Each row was made from one walk, in order. Every step used is in the known rows, and no mark comes twice. Write each row's walk.
Each row is shifted at random along 7 fixed directions that mean nothing.
Known rows
ropoda, nezav, voke, digunev, lezu: [ 239   66    8  174   48  -18  -17   50  -57   66  137 -128 -122  127
   72   49  -57  -73  -74   12   39   91   14  107 -314  -74 -139  -80
 -269  -71 -102 -159   59   57    2   12   31   45  -33 -230 -223  117
  134   25   86  -25 -117 -215 -125   57    8  -46   48  -21  -37  -49
  -56   59   24 -139 -203]
baniko, ropoda, nezav, ropeb, simi, gedina: [  61   61  284    3   12   29   57  -54  -22  -80  -74  135 -326  -34
   29  -42   24  -55   73   49   46 -130  -24   76 -550  -14 -204 -112
  -32 -169  -38   69  -12  -44  -47   46  -66 -290  108  -62   76  207
  306   -4   63  -60 -103 -305 -178   49   33  -19  -25  -53  117  198
  -29    1 -219  -21  -24]
digunev, mago, ropoda, nezav, voke, nurepid, ropeb, simi, gedina: [ 203  149   86   57   62  313  -64   77  -64  111   28 -293 -293  188
    6  -79  -90  -82 -101   17   38  118  -61   55 -478  -62 -127  -76
   33  -14   47  -30  100 -230 -109  -24  132    9 -128 -345 -216  312
   90  -65  217  -58 -219 -231 -201   -4  -55   67  -22   27  119  -69
  -37    6   -1  -82 -242]
baniko, ropoda, nezav, voke, digunev, mago, lezu, gedina: [ 344   80   33  -14   49   36   71   26  -32   81  -26 -226 -289   65
    1    5  -42  -24  -66  -11   21  141  -64  268 -380  -39 -142   85
 -197  102  -57  -36   25  -98   66  -63  149  115 -106 -264  -81   76
  121  -32    5  157 -272 -121  -60  -69  -77  176  -12   32 -158 -114
  -56  -18  -15   64  -58]
digunev, voke, nurepid, nezav: [  56   83  105   46   73  145   47   28  -73   66  -73 -191   79   89
   55  -47 -130  -20   18   13 -145   61  -10   36 -120   47 -136   45
  -91  166  -28 -161  105 -236  -66  -58   64  -20   33 -154  -77  196
   86  103  121  -75  -13 -108 -168   61  -45  -55  139 -163   96 -106
 -111  -33  109   14  -56]
baniko, nurepid, nezav, voke, digunev: [  55    3   59  112   61  -62  -30  108   76  -92  -15  129 -268   15
   53   11   32  -79   82  -22   -8  -89   70   27 -167  -62 -337    5
 -153 -117    5    1   35   -3 -181  101  -37 -141   85   25   41  184
  281   45   60  -74  -27  -57  -54 -163   38 -160  108   91   73  129
   59  162  -23 -143  -54]
simi, nezav, ropeb, voke, digunev, lezu, mago, ropoda: [ 217  198   21   81  122   -2   43   29   97   37  -89 -129 -259   74
  -50  -80   65   65  105  -25   56   84   10  168  -81  -93 -158 -106
  -14 -149 -158 -249   27   19  -32   17   73  129   -2 -128   28   52
  289  -78   32   14 -255 -313   37  -20  -80  -34   12  -87  149  104
   59   39 -248  -73  -65]
ropoda, nezav, voke, nurepid, ropeb, simi, daso, mago: [ 109  133  223    6    4   58   32   14 -105  253  -26 -296  -74   60
   81   29  -44   17 -117   33   87  144  -88   71 -474   40  -69   61
 -108   58   87  -95  270 -316  -31  -94  140  135 -142 -322 -164  258
   12   62   86  137 -234  -83 -309  -19 -314 -122  -63   14 -126 -180
 -209  -72  125  179  -33]
nezav, ropeb, simi, gedina: [ 146  158  184  162   20   51   34   15  -39  140    9 -131 -105   43
  171  106   15  -12  -28  136   40   62   12   -8 -231   40  -29 -108
 -199 -223   47 -194   61  -95   93  -40  -75   72  -19 -286  -96  243
  131   89  101   -9 -133 -288 -215   13  -73 -125  -22  -80  -52   11
 -233  -85 -266  -35 -136]
gedina, daso, simi, nezav, ropeb, voke, digunev, lezu: [ 448  121  239 -108   85  -50  -28  173  -44   76  113  -96  -68  145
  151   81  131   48  -48  -12  102   68  145 -147 -127   93 -181   50
  -23  -67  212   75  199 -261  -55 -106  192  293 -163  -61   46  235
  311  189   57   69 -168  126  -79  -59 -431 -238   95 -144 -141 -303
 -184   44   -4  190   -4]
nurepid, ropeb, voke, digunev, mago: [ 128  154  295   46   62  109   75  -79  -61  162 -272 -183   -4   36
  237 -104 -170   69   26    6  -52   34  -19  130 -229  138 -204    0
 -112  -74  -51 -219  272 -454 -109  -84  121   53  119 -295   11  269
  291  180   -2  122  -93 -256 -264   65 -356 -276  114 -209  170 -190
 -265 -118 -147  212  130]
daso, mago, ropoda, nezav, voke, nurepid: [ -18   86  362  -97  -23  113   -8   -3 -153   11 -232  -16 -190 -122
   20   49  -61 -107  -50  -32   11  -59  -32  110 -418   68 -257  -20
    9  -39   33   51  186 -261  -70  -46   49   -9  -37  -23   21  125
  237    9  -16  159 -214 -231  -65 -132 -226   35    9  -49  118 -114
 -101    2  -14  203   60]
gedina, nezav, ropeb, simi, daso, lezu, mago: [ 192   57    2 -176   91 -231  159  127  217 -155  109  171 -335   38
  -68   -7  231  138  133  -65  115 -123  175  -90  193  -73 -262   27
  131  -56   44  179 -110   -6 -115   33   75   65    2  278  304   -9
  324   60   -8  -43 -134  154   89 -149 -187  -63   59   -9  -78   25
  143  128  -80  -11   84]
mago, baniko, ropoda, nezav, voke, nurepid, ropeb, simi, daso, lezu, gedina: [ 117   62  155  -61  138  117  303  111   -7   61  105 -115 -231  121
   35  -61   13  212   81   -9  -28   53  111   12 -338  -12 -364  107
 -184  449  152  -11  -16 -218 -218   -8   71  -83   18 -263   11  360
  293  134  208 -187   -2  306 -205  -97 -149  -41   95  -20  -76 -117
  -36   24   73  -51 -113]
nurepid, ropeb, voke, digunev, ropoda: [ 229  -37 -245  -39  -25   12 -253  104  234   -5   77 -109 -329  100
  -68 -137   41  -97  -68 -119  209  116  -79   84  -98 -162   53  139
  229 -187  -98  195   54  -24 -286  126  336  211  -94   23  -28  -16
   -6 -200  -55   99  -49   33   60  -42  -46 -151  -87  267    0   95
  200  203  109  -22  -96]
digunev, voke, nurepid, nezav, ropeb, simi, gedina, daso: [ 124  130   60 -213   31  130  -77   58  145   19 -278 -172  -17  -49
 -192 -201   71    1  145  -62   38  128 -201  171 -196   -8  133  307
  343  143   47   -3   -1 -339   93 -136  261  122 -136  109  280  228
   19 -125   -6  101 -167   14   -2   59 -181   34   25  -20   38  -26
   51   11   80  262   61]
baniko, mago, ropoda, nezav, ropeb, simi: [ 207  164  308   96   29  -26  -44   41 -119   46  -51   -2 -381    7
  228  137   44  -65 -128  126   60  -79   57  -44 -444   53 -247 -159
 -176 -392   59  -54  185 -294  -33   19  -93  -14  -10 -251  -97  176
  282   85   15   60 -209 -305 -381 -113 -124 -162   28   -1  -21   23
 -218 -105 -258    8  -78]
daso, ropeb, simi, nezav: [ -55  230  232  180  121   51 -130   34  -66  194  -84 -159  -70  -12
   51   66  157   22  -26   87   -3  122  -18   33 -202   42   55 -106
  -51 -256   75 -378  132   77  129  -68 -109  105 -148 -281 -141  167
   22   24  127   28 -176 -261 -215   58  -74 -128 -108 -121   34   60
 -166 -110  -82  -19 -105]
ropoda, nezav, voke, digunev, mago, baniko, nurepid: [ 132  -31  213 -123  -79  130   43 -198 -156   -4 -157  -26  -65   37
  -35 -186 -284  -50  -97  -88   46  -56 -164  317 -585   56 -248   28
  140  164   76   80  176 -245  -34  -99  153 -296   42   -1  -32  181
  276  -67   24  227 -273  -32   10   85 -117  143   33  -79  212 -177
   61   23 -166  264   97]
simi, daso, ropeb, nurepid, nezav, voke: [ -26  189   88  280   75  -11  -73 -101   37  137 -216 -119  -74 -126
   68  -18  -34  -72   25   33  -10   50 -120  178 -295  -22 -101   -7
 -140 -215  -70 -433  134  -82  -17   12 -100  -25   61 -209  -85  199
  119  -53   78  101 -160 -442 -255   19  -50 -362  -88  -85  151  190
  -50  -11  -83  -45 -141]
baniko, mago, ropoda, nezav: [ 119  -25   28  -35  -29   24 -157  -31 -136   -9   36   -1 -246   53
  -27  -25    8 -113 -188  -10   93  -62  -79    7 -394  -39  -41 -109
  141 -142   60  182  132  -84  -61   38   21 -105 -121  -66 -150  -61
  -30 -144   -3  141 -185  -91  -87  -68   20  105 -166  116   29   -1
   69   -4    3   42  -56]
nezav, voke, digunev, lezu, gedina, daso, simi, ropeb, nurepid: [ 381   46  -75  -33   17   59  -45   67   79   25  194  -35 -204   62
   12 -136    6   13    0  -85  194   92  -15  133 -131  -50 -163  135
   51   24   60  158    4   30 -144  -27  262   53  -90  -33   53  204
  240  -43   69  100 -205   38  104  -10 -147 -120 -104  -76  -12 -124
  135  216 -134   14 -109]
digunev, mago, ropoda, nezav, voke, nurepid, ropeb, simi, daso, lezu: [ 267   86  -66 -101   66   61   19   60  111   13   14 -203 -293   89
  -83 -154  -51   -3    5  -77   78   78  -12  162 -192 -116 -226  129
   85  176  -12   13  -39 -115 -205   38  234  100    1 -111   -5  126
  142  -79   75  -30 -159  -18 -130  -68 -162  -73   45  112   38    3
  128   86   92  -36  -86]
lezu, gedina, nezav, ropeb, simi, daso, mago, baniko, voke, digunev, ropoda: [ 322  148 -209  -64  159   46   39  300  241 -138  268   12 -522  338
 -164  -55  268   75   91 -138   88   86  161 -133  -31 -212 -126  130
  130   45   88  121 -303  247 -152   42  143  101 -170   68  109  219
  187 -147  238 -246  -95  324  145 -178   -5   70    9  132  -47  239
  358  291  -67 -307 -302]
nezav, voke, nurepid, ropeb, simi, daso, lezu, mago, digunev: [  57  144   -1 -101  151   73  268  113  130  121   -1 -210  -68   53
  -84  -68   -4  206  118  -75  -44  164   92   90   86  -13 -289  203
  -68  457  165  -99  -83 -152 -122  -81  161  138  -48 -169   81  278
  162  105  136 -120 -129  266   55 -121 -247    9  119   27  -52 -192
   24   32    9   -6   45]
digunev, mago, baniko, ropoda: [ 235  -45  -52 -164  -13   23    0   24    1 -128  124   26 -202  181
   -9  -81   -4  -69  -92  -45   19  -65   77  -71  -88  -25 -149   17
  144   47   88  243  -42  -64 -206   47  118  -39    2   73   27    7
  132  -36   72  -37  -58  238   94  -79  -34   86   60   58   33  -38
  134   91  -64   22  -32]
ropoda, nezav, voke, nurepid, ropeb, simi, gedina, daso, mago, baniko: [ 342  -21  134  -73 -111  -13   10  158   76  -11   38  -46 -567   -1
  231  -74   51  -75   -2  -42  193  -86  -11   73 -256  -65 -162  114
  138 -152   23  130  160 -309 -235  114  199  170   77 -156   60  175
  236   10  -55  177  -62   57 -380 -289 -350 -382  -77  213 -160  -94
  -65   97   70   77  -87]
daso, lezu, gedina, nurepid, ropeb: [  37   -3 -217   78  130  149   59   -1  -57  135   80 -169   73  -64
   35  -45  -38   18  -25  -17 -101  113  -40  -39  127   -6  -46  -51
  -28  215  112   -6   19 -146  -72  -37    3   32  -66 -148  -79  119
  -93   24   63   31 -105   64   32  -30   -8   -8 -109  -49  -69 -341
    9  -45   84  -38  -60]
digunev, lezu, mago, ropoda, nezav: [  66   93   -9   -8  106  107  -19  -27 -174   80  116 -165  -39  114
 -113  -15  -29    3 -166    0   -1   58  -14  -54 -287  -23 -105 -238
   46   24   21    4  139 -121  -35  -55   18  -76 -218 -165 -252  -29
   35  -55  143   -3 -241 -111   57  102   93  327  -47 -183  104 -245
   34  -35   44  -27 -150]
daso, simi, gedina, nezav, ropeb: [ 336  -77  -64   15  -41  101  160  -67  -32  -92  127  -10 -148   57
   62  -49 -159  -83   -3  -31  -57  -36  -18   24    8  -26 -109  -28
  140  171  112  204 -150  160   24  -29    6 -144  129   36  -25   75
   44  -23   51  -26  -94  -40  -75   56  -71  -63  -87  -19   -2  -37
   67   12 -122  -65  -45]
baniko, voke, nezav, ropeb: [ 142  -72  117 -139  -38    7  155   34   -5 -101   -1   66 -124   71
   53  -27  -75   50   44  -18   -5  -82   55   53  -10   25 -217  126
  -53  135   31  164  -45 -110    1  -17   91  -55   99  141  189   88
  232   99  -30   10  -16  140  -36  -85 -141  -92  108   71  -64   13
  -29   27  -73   83  136]
lezu, gedina, nezav, voke, digunev, ropoda: [ 220   85  117   12   90   46  125  153  138 -130  -87   69 -285   15
    9   -3   84    0  171  -57  -43  -37  101   84  -49  -44 -213   31
  -60  -31 -129   22  -59  -49    6  -13   43    9   37   86  201  159
  371   30   22  -67  -43 -118   61  -68  -32   86  127 -119   66   90
   33  139  -61  -56  -53]
mago, digunev, lezu, gedina, daso: [ 247   83  -88  -20   -7    5  -43  -72    8  156 -130 -189   20 -155
   23 -107   -4  -19  -29  -28   39  115 -166  306  -34   10  119   41
   74  -40  -74 -154  123 -190  159  -76   96  140  -95 -214  -25  -52
  -31 -104 -117  298 -208 -188   -7   63   -2   69 -123  -98  -85 -219
  -48  -41  -42  172  -45]
ropoda, nezav, ropeb, simi: [-281  107    8  -59   71  193  -53 -140    4   -9 -197    5   43  -75
 -339 -152  -77   56   50  -57  -16   93 -230  149 -361  -43   95   16
  273  141   60  -28 -113   46  125 -136   26 -301 -120  125   25  132
  -78 -218   65  -44 -161  -60   84  328  131  272  -15  -62  274   83
  214  -58  -32   30   13]
gedina, nezav, voke, digunev, ropoda: [ 106  154  189  -46  131   95   87  120   96 -102 -249   -8  -22    7
  -92  -17   71  -12  174  -69 -143   53   62   51  -90   12 -102   99
   15  129  -13  -88  -84 -120   87 -110   46   65  -13  149  222  230
  252   16   38 -126  -60  -31  106   39 -140  117  210 -143  161   65
   17   51  -13   58   32]
simi, daso, ropeb, voke, nezav: [   2   85  -24  157  -25   51  -26 -155   22  185 -154 -239  -29  -16
    2 -171 -109   57   11  -37   84  125 -223  371 -170  -62  141   95
   91    3 -162 -385   60  253   33   -6   90    9   68 -249 -125   29
  -87 -182    1  152  -83 -374 -251  172 -106 -352 -248  -23  159  302
   33  -29 -101    9  -93]
mago, ropoda, nezav, ropeb: [-187  189  234  -39  161  151   -9   86 -104  -22 -170   38   -2  -13
 -134  134  116  109    5  -23  -86  -12   92 -193 -363   50 -150 -147
  -38    2  142  -49   38 -306   97  -94 -141  -45 -206   55   53  205
  219   33  145 -172 -112  -17   90  -42   -7  262  171 -107  129  -97
  -48  -52   25    2  -58]
mago, baniko, nezav, voke, nurepid, ropeb, simi, gedina, daso: [ 198   10  -16   42 -121  140 -235   19   74  111  -25 -128 -350  -40
  104 -200   27  -99  -91   19  199   40 -220  272 -306 -103   58   26
  205 -296   46   25  212 -163 -141   90  168    7  -61 -230 -109  158
  -22 -210  -32  271 -171  -25 -271  -13  -58 -255 -204  219  -20   72
   31   77  -31   78 -200]
voke, nurepid, ropeb, simi, nezav: [  49   74   92   91    5   97  -97   35    1  188  -14 -197 -127   43
   94  -97   28   20  -22   66   61   97  -88  132 -141  -23   35  -83
    8 -155  -54 -170  216 -120  -66   37   76   69  -25 -291 -142  126
  -25  -18   30   58 -123 -198 -284   43  -44 -170  -77   47   28   18
 -120  -38   11   11  -77]
ropeb, nurepid, nezav, voke, digunev: [ -71   72   -4   43  195  170  173   85   94 -113  -98   24  -43  106
 -123 -119 -110   23  231  -85 -187   33   20  -84   16  -41 -246  136
  -21  387   69 -130 -180 -100 -154  -41   48 -170  149   64  106  336
  194   33  159 -289   93   91  -17   52  -11  -82  234  -51  298   47
  163   73   44 -188  -32]
gedina, nurepid, nezav, ropeb, simi, daso, mago, digunev: [ 134  152   -3  -56   96  118    0  -14 -111  182  -14 -276   37   76
  -24   27  -43 -104 -137  -36  -55  124 -100 -109 -200   45  -16  -25
  163  141  313  -33  166 -376  -26 -159  101   97 -187 -127 -167  267
  -54  -29  116  105 -337  -45  -37   29 -194   -6  -34  -27  -24 -376
  -33  -64   -2  138  -73]
nurepid, nezav, voke, digunev, mago: [ 382  -92   84 -108  -50  -44   79   21  -14  -63   58  -49 -222  170
  147  -25 -182 -118  -80  -35   34 -105   41   14  -94   26 -325   48
   -2   17   25  239  183 -304 -175  -14  224   20   89   52    3   75
  301  133  -25  149 -115  -12  -79  -73 -242 -100  149   13  -37 -261
  -77   83   40  147   84]
baniko, ropoda, nezav, voke, digunev, lezu, gedina: [ 292   -1   95 -118   51 -115   74   77   53  -56   -7    2 -293  -11
  -75  -33  116  -13   82  -44   86   44   -4  207 -370  -57 -187  154
 -129   78 -113  121  -15  -80   21    0  139   51  -58  -20  159   36
  250   -6  -47   93 -157   -2   46 -101  -41  176   28   56 -176  -43
   16   91   60   91   57]
ropeb, voke, digunev, ropoda: [  97  158   63  112   89   -6  -97  140  169  -10  -86  -26 -233   45
   29  -16   99  -31  107  -31   42   74   66   63 -114  -70  -73   71
  -83 -222 -173 -198  -33   72 -156   75   92  146   35 -115   38  155
  203  -32   39 -115   47 -246  -71  -34  -49 -203   82  -30  150  280
   32  124 -107 -142 -136]
nurepid, ropeb, simi, daso, mago, digunev, lezu: [ 156  198  109  -23   84  -44   53 -100   53   72 -175 -135 -124  -84
   60 -187  -21  -22  113  -44  -42    9   -3  239  -82    5 -187  -35
   28  -72  -70 -236   54 -167 -127   25   48   14  147 -235   29   76
  248   23    2   79 -159 -160 -136   54 -145 -134    8 -130  157 -102
  -19  -13 -139   55   65]
daso, lezu, gedina, nezav: [ 134    9  156 -152  137 -107  294   93   69 -148 -125  128 -132 -123
   23  -12  134  129  261  -57 -141 -103  152  -17  279   62 -222  110
    4  241   24   19 -131 -174   56  -51  -31   62  135  151  374    1
  287  185  -79  -16   38  137  -23 -158 -186    9  119 -146  -81 -169
  -47  -44   47   86  216]
baniko, mago, digunev, voke, nurepid, ropeb, simi, nezav: [ 412   41   86 -187   11   -1 -106  188   88    4   90 -147 -406  184
   43 -123  124  -56  -25  -60  119   39   45  100 -130  -33 -141  174
  167  -48   98  165  123 -318 -146   40  293  230  -83 -110   75  123
  182   27   14  130 -201  224 -109 -254 -207  -57    2  249 -176 -135
    2   77   64  118   92]
gedina, nezav, voke, nurepid: [-132  182  219   98  140  116  112  160   64 -106 -208  115  -67  -46
   -1   33  113   54  244  -18 -173  -22  128    9   12   -4 -187   -1
 -150   17  -53 -222 -123  -16   33  -27 -147  -53   78   58  210  282
  239   83   97 -262   35 -133  -34  -63  -49  -65  211 -117  199  204
  -11   48  -48 -141  -49]
mago, digunev, voke, nurepid, nezav, ropeb, simi, daso, lezu: [ 243  236   18  227   81  -81 -221  140  125  130   84 -139 -379   62
  165   76   98  -87  -93   27  118   36  100  150 -224 -105 -311 -103
 -224 -485  -71 -292  151  -20 -241  138   37  174  -50 -295 -204  208
  301   21  137    8 -202 -412 -211 -126    4 -358   42   18    4  112
  -57  179 -108 -213 -353]

Which walk is each row?
[ 362  131  549  -74  -25  -44  -24  118  -66   11 -122   45 -500   23
  329  -46  115  -88    9   16  123 -171   89   76 -580   78 -285   -1
  -10 -371   -9  -30  270 -327 -185   47  104   46   80 -262   75  294
  518  132    1  176  -75 -222 -414 -191 -384 -329  -21 -166   23   -9
 -229   65 -181  181  -66] : ropeb, simi, gedina, daso, mago, baniko, voke, digunev, ropoda, nezav
[ 148  108  187  -86   56  158   79   61  -36   38  -26   13 -190  -63
  179  -79  -47   50   56 -115   46  -44   67  100  -58   77 -337   48
   -2   -2    9   -9  113 -296 -208  -12  144    0   59 -184   93  248
  434  137   49   71  -68 -156  -55  -79 -199 -280   26 -182  111 -252
  -74  116 -146   67  -36] : mago, digunev, lezu, gedina, daso, ropeb, voke, nurepid
[ 213  120 -181  213  122   41   24   51  102  131  -13 -173 -197   25
   19   19   22   53   15  -33   26  216  -92  143   31  -90   28   56
  -68  -16   -8 -242  -74  158   64  -58   65  198  -76 -183  -71  127
  -46  -93    4   84 -181 -243  -94   28  -96 -211 -126   28  -63   45
   34   -7 -100 -114 -173] : daso, lezu, gedina, nezav, ropeb, voke, digunev
[ 192   56  -27   26   33  -10   33  -27   13  -20  -65   20 -233  -90
  -26 -130  -37  -57   81  -95   58  -19 -109  255 -222  -85 -152    9
   10  -34 -180  -22    6   96   -7  -11   89 -104   19  -47   47   43
  193  -93  -29  157 -171 -228  -18   46  -65    4 -100 -132   86  -33
  119  120    7    0  -57] : ropoda, nezav, voke, digunev, lezu, gedina, daso, mago
[ 295  142  166  -76   58   86  123   32  -10   12 -122 -137 -266  107
   72  -32 -119   26    8  -19   -2   27    5   76 -253   25 -228   43
  -14   55  -24  -82   18 -281    0  -67  143   65   75 -156   15  202
  296   50   11  -33 -160 -228 -240   19 -198  -40  201  -35   73  -74
  -96  -60 -178   39   -3] : voke, digunev, mago, ropoda, nezav, ropeb, simi
[  77  129  178  -99   50 -113  118   88   36  -61   30   58 -302   85
   -8   45  137  117   55  -47   83  -82  125 -109 -257  -27 -188    8
   34  -31   88  -34  -18 -152  -68   13   -1   38   -7   12  100  139
  305   49   94  -80  -71  155 -139 -145 -196  -61  103   12  -38   -5
   24   38  -48  -20  -44] : ropoda, nezav, ropeb, simi, daso, mago, baniko
[ 237    3   93   46   72  180  316   39    5   22   45  -98 -221    3
  224  -75 -198   36   91   24 -112    5   40   92  139   37 -357   37
 -121  274   67   20    0 -188 -174  -40   90  -83  217 -175   16  268
  257  196   35  -22  -30  -12 -294   33 -185 -264   69 -109    3 -219
 -117  -38  -51  -30   -4] : daso, lezu, gedina, nezav, voke, nurepid, ropeb, simi
[  95  137 -154  -27  200   -7  261  166  162 -109  238   41 -249  179
  -95   31   97  185  128  -36  -15  -25  267 -240  259 -110 -364  -38
  -69  222  105   20 -301  194 -217   55  -19  -15   32   40   79  137
  288   67  224 -388    5  203  117 -124  -19   -4  142  -46   60  107
  204  127 -159 -344 -155] : nezav, ropeb, simi, daso, lezu, mago, ropoda
[ 232   80  -11    9   14  102 -210  -14  -77  127 -100 -264  -92   13
   59  -36  -93 -213 -182  -21   11   96 -137  187 -206   -6  -67  -65
   61 -171   63  -28  274 -345  -93  -65  188  169 -151  -98 -171   99
   44  -77  -43  320 -371 -222   25   -7 -154  -29  -17   -7   43 -347
  -45   22   -2  188  -77] : gedina, nurepid, nezav, voke, digunev, mago, lezu
[ 377   93 -192   58   91    3  -24  104   88   19  -60 -181 -311  -25
   23  -72   32 -134   35  -55   -9   80  -64  117   60 -110 -116   60
   42  -29  -72  -73   24  -25  -92   18  125  189  -43 -128  -25    3
   80 -117  -35  144 -173 -145  -61  -96 -100  -90  -66   -3  -14  -88
   84   99   75  -51 -169] : nurepid, nezav, voke, digunev, lezu, gedina, daso, mago, ropoda
[ 184   66 -184   71  180  123  137  116   22  -38   88  -64 -152  126
   12 -104   11   48  129  -59 -146   75   61    0    4  -90 -235   22
 -117  212   40 -105 -136 -153  -98    6   -8  -49   33  -96   47  269
  202   16  147 -164  -74  129   31  -95   71  -27  144  -13    2 -164
  131   91  -75 -215 -180] : mago, baniko, voke, digunev, lezu, gedina, nurepid, nezav, ropeb
[ 100  155   42  181  139   59  100   35  -36  116   -1 -122 -288   59
   78   81  -79   89  -61  -16   24   71   39   18 -234  -40 -315 -118
 -179  -35    2 -207   63    1 -138   -4   18   46  -20 -270 -183  180
  233   30   91  -34 -175 -320 -157  -48 -154 -184    1  -74   87  -26
  -41  -19 -164 -149 -170] : daso, lezu, mago, ropoda, nezav, ropeb, voke, digunev
[  80  177  171 -151   83  -16  -81    0   72   -4 -211   -5 -352  -69
 -171 -147  105   52   59  -44  130   59  -85  297 -418  -52 -200   74
  112 -176  -74   -5   28 -119  -11  -38  148  -23 -129   -3  161   67
  266 -125  -59  149 -330 -160   50    4  -69  150   11   -9   90   44
  101   36 -192  129   79] : baniko, voke, digunev, lezu, mago, ropoda, nezav, ropeb, simi
[ 199   19  263 -120   56   31  -87   65  -96  -21  -39  -10  -71   29
   41  -49   84 -164   18  -34   39  -84   29   -5 -343   40 -227 -107
   60 -126   90  165  259 -453 -136  -30  113   22  -91   76  100  220
  366   84   43  157 -232 -108  145  -91 -181   47   38 -127   76 -386
  -85  129   10  222   36] : simi, gedina, nurepid, nezav, voke, digunev, lezu
[ 242  150   -7  152   94   53   84   -4   53   91  -76 -182 -401  -53
  167 -151  -52  -26  115  -96   12    7  -41  252 -282 -115 -211  -93
 -111 -100 -292 -241  113 -176 -265  130  104   33  184 -376  -84  149
  306  -49    4   81 -118 -440 -285  -90 -111 -303 -106 -110  120    8
   26   79  -64 -129 -168] : simi, daso, mago, lezu, gedina, nurepid, ropeb, voke, digunev, ropoda, nezav
[ 150   69   54   75   71   98  -36   13   34   44 -139  -93 -193  -58
   41  -88  -22  -86  104  -52  -23   73  -98  102 -212  -23 -104  100
  137    2   89  -44   16  -71 -118  -27   87   14   46  -93   43  287
   91  -56   24   52 -137 -236 -133  -42 -207 -283  -62   -1  100  -32
   25   33 -107    9  -36] : daso, simi, gedina, nurepid, nezav, ropeb, voke, digunev
[ 103  182  220  -64  129  -17  -18   72  -10  -75 -237  -13 -235  -78
  -98  -15   91  -82  111  -88  -38   11   50  135 -289  -25 -255   19
  -25  -40  -58 -117  -21  -78  -27  -18   34   99  -30    9  125   78
  322  -24    3   23 -190 -147   58 -104 -171  103  100  -70  151  -47
   36   63   -8   45   38] : daso, mago, ropoda, nezav, voke, digunev, lezu
[ 158  133   84   12  188  199  131   39 -138  -33  -69  -47 -130   34
  -60 -104  -18  -32  107  -53 -123   29   -2   92 -333  -22 -261  -48
  -84  237   14  -40  -60 -167   -5  -77  -17 -174  -19 -134   43  277
  261  -23  126  -78 -213 -118   54  -39   -5  216   38 -152  172 -145
   89   25 -135  -64  -57] : baniko, mago, ropoda, nezav, voke, digunev, lezu, gedina, nurepid
[ 199  206  -15  -36  170  -50   48  135  125  -28  112  -14 -150  119
 -117   -8  271  134  119   -6   65   57   99  -64  -36  -76  -31  -62
    3 -107   -9  -55  -86  -78   86  -50   -1   71 -171   28  143  113
  209   -7  133 -119 -173   19   74   40   50  150   55 -136  -41    3
   75   79  -63  -92 -141] : digunev, lezu, gedina, nezav, ropeb, simi, daso
[ 244  130   54  -91  141  108  166   11  -28  -22  -57  -15 -102  -56
  -31  -98   16   92  123  -21 -103   33    0   16   47   54 -178   86
   50  267  208    8 -128 -179   63 -117   17  -65    0  -47  183  194
  182   25   64   24 -213  192  -47  -75 -164   12  -21 -153   52 -146
   63  -63 -176   57   80] : baniko, mago, lezu, gedina, daso, simi, nezav, ropeb, nurepid
[ 269  175   -2  187  149  -15  -69  139   83  109  -47 -120 -182   -8
  130  -25   89  -50   57   33   28   90  -29   50 -110  -38 -138   12
 -195 -222  -98 -280  170 -297  -77    0   66  147  -54 -245  -19  235
  218   32   41   81 -129 -271 -204  -36  -45 -241   44 -141   29  -85
  -84   79   11  -61 -224] : ropeb, nurepid, nezav, voke, digunev, lezu, gedina, daso
[ 328  -20  272 -261   18 -230  378  -37  -32   -4   84   10 -200   32
   91   43  -11  127   -1   30   78 -105  107  -34 -260   92 -398   96
 -120  262  106  228   80 -317  -88  -55  133  -20   89   -1  171   88
  382  236  -27   68 -176  102 -170  -95 -348  -54   83  -87 -250 -207
 -162  -73  -89  254  234] : baniko, ropoda, nezav, ropeb, simi, daso, lezu, mago
[ -18  167  -25 -125  202  185   86   94   65 -133  -45  -13 -153  190
 -252  -89  -41  141  136 -183  -70   78   66  -38 -160  -77 -207   67
   70  285   58  -21 -246  -88  -77  -79  148  -49  -59   91  114  229
  260  -29  172 -255  -78  139  174   49  -79  157  242  -33  249  -60
  233   75   -6 -140  -23] : ropoda, nezav, ropeb, voke, digunev, mago, lezu
[ 384   30  137 -118  -42 -182  -32  -28   51  100  -35  -63 -262  -72
  169 -109   77  -36   14   11  230  -74  -82  239 -250    2 -180  -34
   32 -329 -144   72  351 -497 -124   37  210  102   25  -65  122   59
  383   31 -158  369 -309 -332 -135  -51 -166 -190  -29  -69 -109 -262
 -133   98 -161  277   47] : voke, digunev, lezu, gedina, nurepid, nezav, ropeb, simi, daso
